[[232 100  91  93 230 172]
 [ 53 211 212 206  59 123]
 [129 190 153 152 143 184]] ⇒ 232, 184

[55  9  4 94] ⇒ 55, 94

[[25 23 32 11]
 [30 29 74 79]] ⇒ 25, 79

[-315  733 -780  814] ⇒ -315, 814

[[206 120 210  80]
 [136 118 211  50]
 [188 191 110 209]] ⇒ 206, 209

[[  8 184 194  14]
 [193  23  99  16]] ⇒ 8, 16
---
[[-0.12 -0.06  0.14  0.00 -0.08 -0.01 -0.03  0.02  0.11  0.07  0.24  0.02]
 [ 0.20  0.07  0.18 -0.08 -0.07 -0.07 -0.12 -0.09 -0.06  0.19 -0.04 -0.07]
 [-0.01  0.17 -0.15 -0.02 -0.06 -0.02  0.08 -0.04 -0.07  0.06 -0.04 -0.03]
 [-0.01  0.00 -0.06  0.15 -0.05  0.16 -0.01  0.14 -0.08 -0.17  0.10  0.14]
 [-0.12  0.05 -0.05 -0.08  0.19 -0.10  0.15 -0.07 -0.08  0.10 -0.06 -0.09]
 [ 0.00  0.01 -0.07  0.13 -0.05  0.14 -0.01  0.12 -0.07 -0.15  0.07  0.12]
 [ 0.08  0.15 -0.09  0.02 -0.12  0.03 -0.01  0.00 -0.08  0.01 -0.04
   0.01]]
0.20

[[ 1.7 -1.8 -2.0 -0.2 -1.3  1.8 -1.1]
 [ 0.8  0.4  2.0 -1.4 -1.9 -1.6 -1.6]
 [ 2.1  0.9 -2.2 -0.8  1.6 -1.5  1.4]
 [ 1.3  2.1  0.0 -1.5 -1.0  1.3 -1.2]
 [-2.5 -1.4 -0.2 -1.9  0.7 -0.4  0.6]]
0.8

[[-0.408 -2.259  0.524  1.924  0.351  0.540 -0.480  0.282 -0.330]
 [ 0.574 -0.128 -0.672  1.093  0.147 -1.026  0.029 -0.746  1.286]
 [-0.164  1.778  2.251 -0.032 -0.546  0.859  1.034 -1.510 -0.685]
 [ 1.260  0.845 -0.576 -1.761  1.834  0.481 -0.972  1.526 -0.367]
 [ 0.031  0.393 -1.365  1.189 -1.508 -0.540 -1.994 -0.285 -1.079]
 [-1.488 -1.780 -0.441  1.336  0.513 -0.081 -1.459 -0.815  0.796]
 [ 1.342 -0.829 -0.605 -2.319 -0.230  0.807  0.019  0.573  0.429]
 [-1.116  0.160 -1.148  0.218 -0.826 -0.740  1.160  0.972  0.814]
 [ 0.928 -0.801  0.004 -1.726 -0.504  0.392 -0.150  0.094  0.367]
 [ 0.731  0.722 -0.331 -1.093  1.531  0.233 -0.737  1.100 -0.398]
 [ 0.107  0.108  0.263 -0.666  0.595 -0.809  0.958 -1.442 -1.300]
 [-1.598 -0.951 -0.978  0.850 -0.628 -0.165 -2.127 -0.881 -0.228]]
0.574

[[ 0.180  0.170 -0.171  0.044  0.219  0.145 -0.009  0.207  0.147 -0.227
   0.101 -0.074 -0.021  0.214]
 [-0.128 -0.029  0.092 -0.133 -0.161 -0.169 -0.019 -0.230  0.023 -0.017
  -0.087  0.092 -0.168 -0.013]
 [ 0.198 -0.240 -0.137 -0.259 -0.142 -0.038 -0.158  0.175  0.174  0.126
  -0.186  0.235 -0.235 -0.260]
 [ 0.184  0.133 -0.106 -0.153 -0.017  0.214  0.018 -0.078  0.125  0.224
   0.058  0.019 -0.221 -0.136]
 [-0.245  0.043 -0.076 -0.256 -0.260 -0.257 -0.235  0.161 -0.109  0.143
   0.243  0.054 -0.156  0.121]
 [ 0.071 -0.088  0.000 -0.126  0.062  0.195  0.055  0.083  0.126 -0.048
  -0.135 -0.255 -0.165 -0.076]]
-0.128

[[ 159.7    6.8  100.3 -102.3   11.9  -52.9   52.0 -118.6  -26.2   85.6
   -19.8 -163.5]
 [ 100.3  -76.4 -130.8   19.1   50.0   -1.7  -25.6  134.9   44.5 -152.3
   -16.9 -125.2]
 [  62.9  -74.0  -28.3  -27.1  159.6   93.4 -125.0  108.4 -160.6  270.8
   -11.0   19.2]
 [ -61.0  -41.5  -16.4  -59.7  -99.7   36.4  -14.6  149.8   80.5  109.8
    22.6 -121.0]
 [  92.3   59.0  -20.5   94.7 -184.0    3.9    9.4   49.7  -84.7   87.1
    43.6  159.6]]
100.3

[[ 0.17  0.08 -0.04 -0.18 -0.26 -0.11 -0.25 -0.21]
 [ 0.08 -0.04 -0.18 -0.26 -0.25 -0.02 -0.21 -0.11]
 [-0.18 -0.26 -0.25 -0.21 -0.11  0.03 -0.08 -0.04]
 [ 0.02  0.14  0.17  0.08 -0.04 -0.04 -0.18 -0.26]
 [-0.06 -0.03  0.02  0.14  0.17 -0.03  0.08 -0.04]
 [ 0.14  0.17  0.08 -0.04 -0.18  0.23 -0.26 -0.25]
 [-0.04 -0.18 -0.26 -0.25 -0.21 -0.02 -0.11 -0.08]
 [-0.02 -0.06 -0.03  0.02  0.14  0.00  0.17  0.08]
 [-0.03  0.02  0.14  0.17  0.08 -0.11 -0.04 -0.18]]
0.08

[[  3.84 -15.28 -11.34   3.17   5.37   6.80  11.21  -1.54  27.78   2.24]
 [ 15.08  12.59   5.69  16.25   3.60  -1.98   5.93  -3.95  12.80  14.20]
 [ -7.80   7.25  -2.51  12.51   1.48 -18.30  13.14   7.66  20.47  10.21]
 [ -4.50  -3.97  21.56   6.29   9.24  21.62  -2.08  -2.18   0.29   5.81]
 [ -9.58  -2.01   7.31   7.89 -13.29   6.10  -4.61   3.43   6.24 -12.45]
 [ 17.28  18.03   5.42  13.61   7.21  -1.08   9.29  11.12   1.62  18.46]
 [  5.62  -8.43  21.16  12.73  -7.10  10.20 -11.25  -0.11  -5.66  -7.42]
 [-10.68   4.35  12.38  23.24 -21.89 -23.19   6.16   1.40  -9.16 -13.47]]
15.08

[[ -3.5  -4.8  -4.3  -0.4  -8.2  27.5  11.0  -4.0]
 [ -3.6  -1.8  -2.7  -7.2   9.7  27.5  16.0 -16.1]
 [ -3.3   0.0  -3.8  -3.0   8.0  27.5  11.9 -23.5]
 [ -3.3   0.0  -3.8  -3.0   8.2  27.5  11.9 -23.5]
 [ -2.7  -3.1  -2.8   4.9   5.3  27.5  -0.1   0.2]
 [ -2.8  -3.3  -2.7   5.1   5.4  27.5  -0.8  -1.0]
 [ -3.5  -0.4  -3.1  -0.5  -4.2  27.5 -22.1 -13.8]
 [ -3.2   0.0  -4.3  -3.1   4.1  27.5   7.0 -22.6]]
-3.6

[[ 17.03  -4.55   9.89  17.25   3.72  21.16  -8.05   2.24  14.49  -6.61
  -11.58  -9.64   3.23  10.67  12.07   0.14]
 [ -2.57   8.07   8.91  22.10   8.01  16.09 -17.01  -0.02   8.06  -1.09
   -7.91 -11.39  23.42  17.54  10.31   2.45]
 [  4.88  -2.85  12.49  15.20  -0.57  31.85  19.79  -5.17  19.38  -7.78
  -12.17 -11.69  10.50  -4.46   3.01 -11.05]
 [ 13.40  -8.33   3.18   0.54  -3.32   3.38   0.88   0.88   3.48   3.60
   18.37  19.15   2.14  -4.93   0.60  -0.84]
 [  8.73  -1.14   8.29   1.72  -2.38   7.47  21.88   0.90   4.76   3.85
    3.95  11.33   6.59  -0.54   2.94  -0.62]
 [  8.21  -0.12  -0.71  -7.53  12.39   1.10  14.28   5.86  -3.98   4.22
   -1.05   0.02 -19.03   1.93  -0.71   5.37]
 [ 22.84 -11.60  10.67  13.38 -17.85  18.53   5.03  -0.81  27.05  -6.57
    7.84  10.61   9.12  -9.89   7.94  -7.26]
 [  3.12   6.09  -7.46  -2.57  -0.83 -15.89 -18.91  11.23   4.50   8.25
   23.40  12.76  -5.29  -4.10   0.77  10.80]
 [  7.38   7.07   1.05  -3.20   0.24 -15.04   3.22   9.20  -4.65  11.60
   12.65  20.11   4.05  10.14   7.43  13.38]
 [ 17.59   4.52   2.72   1.17  -1.84 -18.59  -9.41  12.17  -5.26  11.69
   12.33  24.89   7.06  20.01  16.12  18.38]
 [ 21.38 -14.05  10.23   1.02   9.71   3.59   3.47  -1.51 -17.30   8.35
    7.98  25.82   6.13  19.05   9.04   4.37]
 [  1.29  12.60  -7.19  -7.98  -0.51 -21.85  -4.63  13.51  -0.46  11.18
   20.02  15.36  -6.04  -0.19   1.77  14.97]]
-2.57
---
Q:
74,36,53,75,77,45
44,45,85,33,34,25
31,32,22,36,57,62
A: 45

Q:
4368,6363,2210,6708
8206,8490,4782,2747
A: 6363

Q:
82,27,85,33
89,60,22,91
A: 27

Q:
-257,522,-556,197,371,-827,280
138,75,48,463,-379,-627,404
-94,-250,-300,-568,349,-129,-21
A: 75

Q:
181,127,73,163,34,212
89,146,173,167,176,132
175,115,144,125,143,144
A: 146

Q:
692,517,38,655,701,889
401,507,558,428,405,209
A: 517

Q:
737,459,935,608,66,791,137
608,430,901,138,47,723,247
A: 459

Q:
5,7,6,7
4,4,8,6
2,7,4,5
A: 4

Q:
-29,-20,27,24,28,17
-8,4,-23,11,-9,7
A: -20
---
[[5 8 5 6 5 9]
 [5 5 5 6 5 4]
 [4 6 8 3 0 4]] ⇒ 5

[[ -82 -171 -149 -140  -29 -157]
 [-538 -714 -172  512  929  202]] ⇒ -714

[[212 246 215 193]
 [185  99 135  63]] ⇒ 99

[[ 155 -264  335  435  395  -97]
 [ 437  635 -761 -550  694 -189]] ⇒ 635

[[214  76 138  70 115 151 113]
 [ 35 141 111 137 131  68 165]
 [148  98 132  73 141 100 113]] ⇒ 141

[[456 376 485 505 513 475 540]
 [374 799 296 281 597 324 231]
 [595 623 530 503 478 518 501]] ⇒ 799

[[194 432 734 319 284 427]
 [382 241 473 233 253 465]
 [751 289 165 339 386 236]] ⇒ 241

[[3 2 2 5 3]
 [3 7 1 5 3]
 [6 0 2 5 3]] ⇒ 7

[[75  5 54 44]
 [88 20 35 33]] ⇒ 20

[[7 7 8 2 3]
 [7 3 3 5 4]] ⇒ 3
